Below are the code and all the weights of a small trained network. Each question names an input and a target symbol and asks about switching units off, where a switched-off unit gives its printed mean instead of its output.

import numpy as np


def w(rows, s, z=0):
    codes = np.array(rows[::2]) - 128.0
    scale = np.full(codes.shape[1], s)
    scale[-1] = z or s
    return codes * scale


def f(y):
    return np.maximum(y, 0)


def softmax(a):
    e = np.exp(a - a.max(-1, keepdims=True))
    return e / e.sum(-1, keepdims=True)


def log_softmax(a):
    a = a - a.max(-1, keepdims=True)
    return a - np.log(np.exp(a).sum(-1, keepdims=True))


def net(x, mask):
    ids = ['ΔΛΞΠΨαγθμστω'.index(c) for c in x.split()]
    T = len(ids)
    res = E[ids] + P[:T]
    u = 0
    for l in range(2):
        q, k, v = (res @ M[l].T for M in (Q, K, V))
        z = softmax(np.where(np.tri(T) > 0, q @ k.T / 4**0.5, -1e9)) @ v
        res = res + np.where(mask[u], z, O[l][:, -1]) @ O[l][:, :-1]
        u += 1
        y = f(res @ A[l][:, :-1].T + A[l][:, -1])
        res = res + np.where(mask[u : u + 12], y, B[l][:, -1]) @ B[l][:, :-1]
        u += 12
    return log_softmax(res[-1] @ U[:, :-1].T + U[:, -1])


Q, K, V, O, A, B = {}, {}, {}, {}, {}, {}
E = w([
[174,121,102],'Δ',
[170,210,175],'Λ',
[120,73,65],'Ξ',
[65,39,88],'Π',
[182,92,126],'Ψ',
[254,159,114],'α',
[174,122,87],'γ',
[178,105,110],'θ',
[176,117,93],'μ',
[175,121,85],'σ',
[138,166,208],'τ',
[115,137,123],'ω',
],0.023)
P = w([
[253,16,98],'0',
[178,156,235],'1',
[179,150,233],'2',
[178,153,233],'3',
[176,150,228],'4',
[177,149,229],'5',
[176,152,224],'6',
[177,157,228],'7',
[181,149,226],'8',
[175,157,227],'9',
],0.0062)
Q[0] = w([
[82,188,121],'L0H0',
[250,104,109],'L0H0',
[181,112,135],'L0H0',
[169,56,143],'L0H0',
],0.018)
K[0] = w([
[107,182,206],'L0H0',
[204,109,24],'L0H0',
[172,143,54],'L0H0',
[164,8,81],'L0H0',
],0.015)
V[0] = w([
[178,213,95],'L0H0',
[104,123,254],'L0H0',
[120,21,246],'L0H0',
[139,152,43],'L0H0',
],0.0083)
O[0] = w([
[150,46,176,102],'L0H0',
[159,254,135,23],'L0H0',
[139,183,87,252],'L0H0',
[77,3,163,149],'L0H0',
],0.0091,0.0035)
A[0] = w([
[17,49,72,89],'L0N0',
[222,101,152,96],'L0N1',
[160,132,110,75],'L0N2',
[156,69,144,82],'L0N3',
[150,185,144,76],'L0N4',
[143,77,123,127],'L0N5',
[83,85,237,156],'L0N6',
[62,20,73,122],'L0N7',
[2,195,207,55],'L0N8',
[190,119,122,2],'L0N9',
[176,109,208,73],'L0N10',
[189,33,86,176],'L0N11',
],0.01,0.0098)
B[0] = w([
[55,122,241,177],'L0N0',
[142,136,125,188],'L0N1',
[88,138,124,129],'L0N2',
[125,121,107,168],'L0N3',
[113,72,132,154],'L0N4',
[164,138,105,173],'L0N5',
[115,162,102,168],'L0N6',
[120,45,114,208],'L0N7',
[32,66,139,141],'L0N8',
[8,159,87,131],'L0N9',
[93,136,153,166],'L0N10',
[147,190,124,249],'L0N11',
],0.014,0.015)
Q[1] = w([
[106,204,245],'L1H0',
[153,70,87],'L1H0',
[10,137,87],'L1H0',
[78,159,90],'L1H0',
],0.014)
K[1] = w([
[110,207,177],'L1H0',
[186,88,55],'L1H0',
[8,127,130],'L1H0',
[98,155,131],'L1H0',
],0.017)
V[1] = w([
[116,114,255],'L1H0',
[114,204,84],'L1H0',
[165,91,113],'L1H0',
[185,31,197],'L1H0',
],0.0092)
O[1] = w([
[90,99,105,204],'L1H0',
[81,196,87,43],'L1H0',
[255,214,88,157],'L1H0',
[196,108,191,253],'L1H0',
],0.0058,0.0071)
A[1] = w([
[171,170,76,156],'L1N0',
[66,131,131,80],'L1N1',
[180,123,129,2],'L1N2',
[170,191,80,15],'L1N3',
[114,109,171,34],'L1N4',
[107,100,136,241],'L1N5',
[169,138,89,211],'L1N6',
[65,38,192,139],'L1N7',
[127,118,108,99],'L1N8',
[123,153,183,184],'L1N9',
[61,139,247,172],'L1N10',
[145,156,93,202],'L1N11',
],0.013,0.014)
B[1] = w([
[85,134,163,185],'L1N0',
[112,190,150,154],'L1N1',
[142,190,223,141],'L1N2',
[251,115,43,157],'L1N3',
[58,82,121,143],'L1N4',
[127,59,77,202],'L1N5',
[67,151,130,196],'L1N6',
[146,233,97,251],'L1N7',
[159,104,117,128],'L1N8',
[171,118,97,175],'L1N9',
[130,79,167,233],'L1N10',
[77,96,160,174],'L1N11',
],0.013,0.024)
U = w([
[54,143,253,53],'Δ',
[132,142,139,193],'Λ',
[165,69,21,186],'Ξ',
[64,151,65,128],'Π',
[193,232,92,16],'Ψ',
[68,15,98,183],'α',
[187,126,122,140],'γ',
[166,218,211,1],'θ',
[145,59,183,166],'μ',
[201,137,121,115],'σ',
[131,145,139,213],'τ',
[134,138,133,171],'ω',
],0.011,0.0053)

Each question gives the input, a string of symbols that net reads in full, and the target symbol t.
The units are the heads (4 rows each of Q, K, V and O) and the neurons (one row each of A and B). Each row of codes is followed by its name. A weight is (code - 128) times the scale printed after its matrix; where a second scale follows, it is the last column's (O, A, B and U).
mask holds one flag per unit, layer by layer, with each layer's heads first. A switched-off unit (its flag False) gives its mean, the last column of its rows in O or B, instead of its output. The means were averaged over made-up inputs and are rounded, as every weight is.
A unit's drop is (log p(t) with every unit on - log p(t) with that unit switched off) / (log p(t) with every unit on - log p(t) with every unit switched off).
The circuit of an input: a set's keep is (log p(t) with only the set's units on - log p(t) with every unit switched off) / (log p(t) with every unit on - log p(t) with every unit switched off). Starting from the 12 units with the biggest drops (on a tie, the unit counted first), units are removed one at a time, each time the one whose removal leaves the highest keep (on an exact tie, the one counted first), for as long as the keep stays at least 0.8.
units of the circuit, in order: the units of the circuit, biggest drop first
most important unit: the unit with the biggest drop
top k neurons: the k neurons with the biggest drops, biggest first
k most important neurons of layer l: the k neurons of layer l with the biggest drops, biggest first
input Ψ Π Δ, target Ψ: units of the circuit, in order : (L1N10)
input τ α Ψ Π Ψ Ξ Π ω ω, target α: 3 most important neurons of layer 1 : (L1N7 L1N1 L1N2)
input μ Ξ Ξ γ Π μ γ σ, target μ: units of the circuit, in order : (L0H0 L1H0)
input Ψ Λ Ψ σ Ψ τ α μ μ, target Ψ: top 3 neurons : (L0N0 L1N3 L1N10)
input Π σ ω Δ Π Π Δ ω, target α: units of the circuit, in order : (L1N7 L0N0)
input Δ Ψ Ψ, target Δ: 3 most important neurons of layer 0 : (L0N11 L0N5 L0N7)
input α Δ μ, target α: top 2 neurons : (L1N7 L0N11)
input Ψ Λ Λ θ σ Π Λ α Ψ Ψ, target Ψ: units of the circuit, in order : (L0N0 L1N10)
input μ σ ω Δ σ α σ Ψ, target μ: 4 most important neurons of layer 0 : (L0N7 L0N11 L0N5 L0N0)
input μ θ Π μ, target μ: 2 most important neurons of layer 0 : (L0N11 L0N7)
input Λ Λ Λ σ Ξ, target Ξ: units of the circuit, in order : (L1N0 L1N11)
input τ σ α Ξ Ξ σ τ Π, target Π: units of the circuit, in order : (L1N7 L1N5 L0N0 L1N4)
input Ξ θ θ γ, target Ξ: 3 most important neurons of layer 0 : (L0N0 L0N11 L0N7)
input Π μ Λ Ψ, target Π: units of the circuit, in order : (L1H0 L0N7)
input Π Ψ Π Π Π Ξ Δ θ, target Π: top 2 neurons : (L1N7 L1N10)
input μ α α Ψ Λ Π γ, target μ: 2 most important neurons of layer 0 : (L0N7 L0N11)
input σ θ Π τ Δ θ Π μ, target σ: 4 most important neurons of layer 1 : (L1N10 L1N11 L1N0 L1N2)
input Ψ γ Π θ, target Ψ: units of the circuit, in order : (L0N0 L1N10)
input γ ω Δ Π Π ω Π, target Π: units of the circuit, in order : (L0H0)
input Δ θ μ, target Δ: most important unit : L0H0
input Ψ τ Ψ Λ Ψ α Ξ σ γ, target Ψ: top 3 neurons : (L0N0 L1N3 L1N10)
input ω σ Π θ τ Ξ, target Ξ: top 3 neurons : (L1N5 L1N7 L0N7)
input σ μ Λ α Π Ψ, target σ: top 2 neurons : (L0N7 L0N0)
input Π σ ω Π σ Π γ Λ θ, target Π: top 3 neurons : (L0N0 L1N7 L1N10)
input σ γ Ξ θ Ξ Ψ τ Ψ θ γ, target σ: 3 most important neurons of layer 1 : (L1N10 L1N11 L1N0)
input Π τ Ψ, target Π: units of the circuit, in order : (L0H0 L1H0)
input σ Ξ θ, target σ: top 2 neurons : (L0N0 L0N7)
input α τ Λ γ θ μ θ, target α: 3 most important neurons of layer 0 : (L0N11 L0N7 L0N5)
input θ Ξ ω Δ σ σ τ Λ, target μ: top 2 neurons : (L1N10 L1N7)
input Ξ Λ Λ μ θ, target Ξ: top neuron : (L0N0)
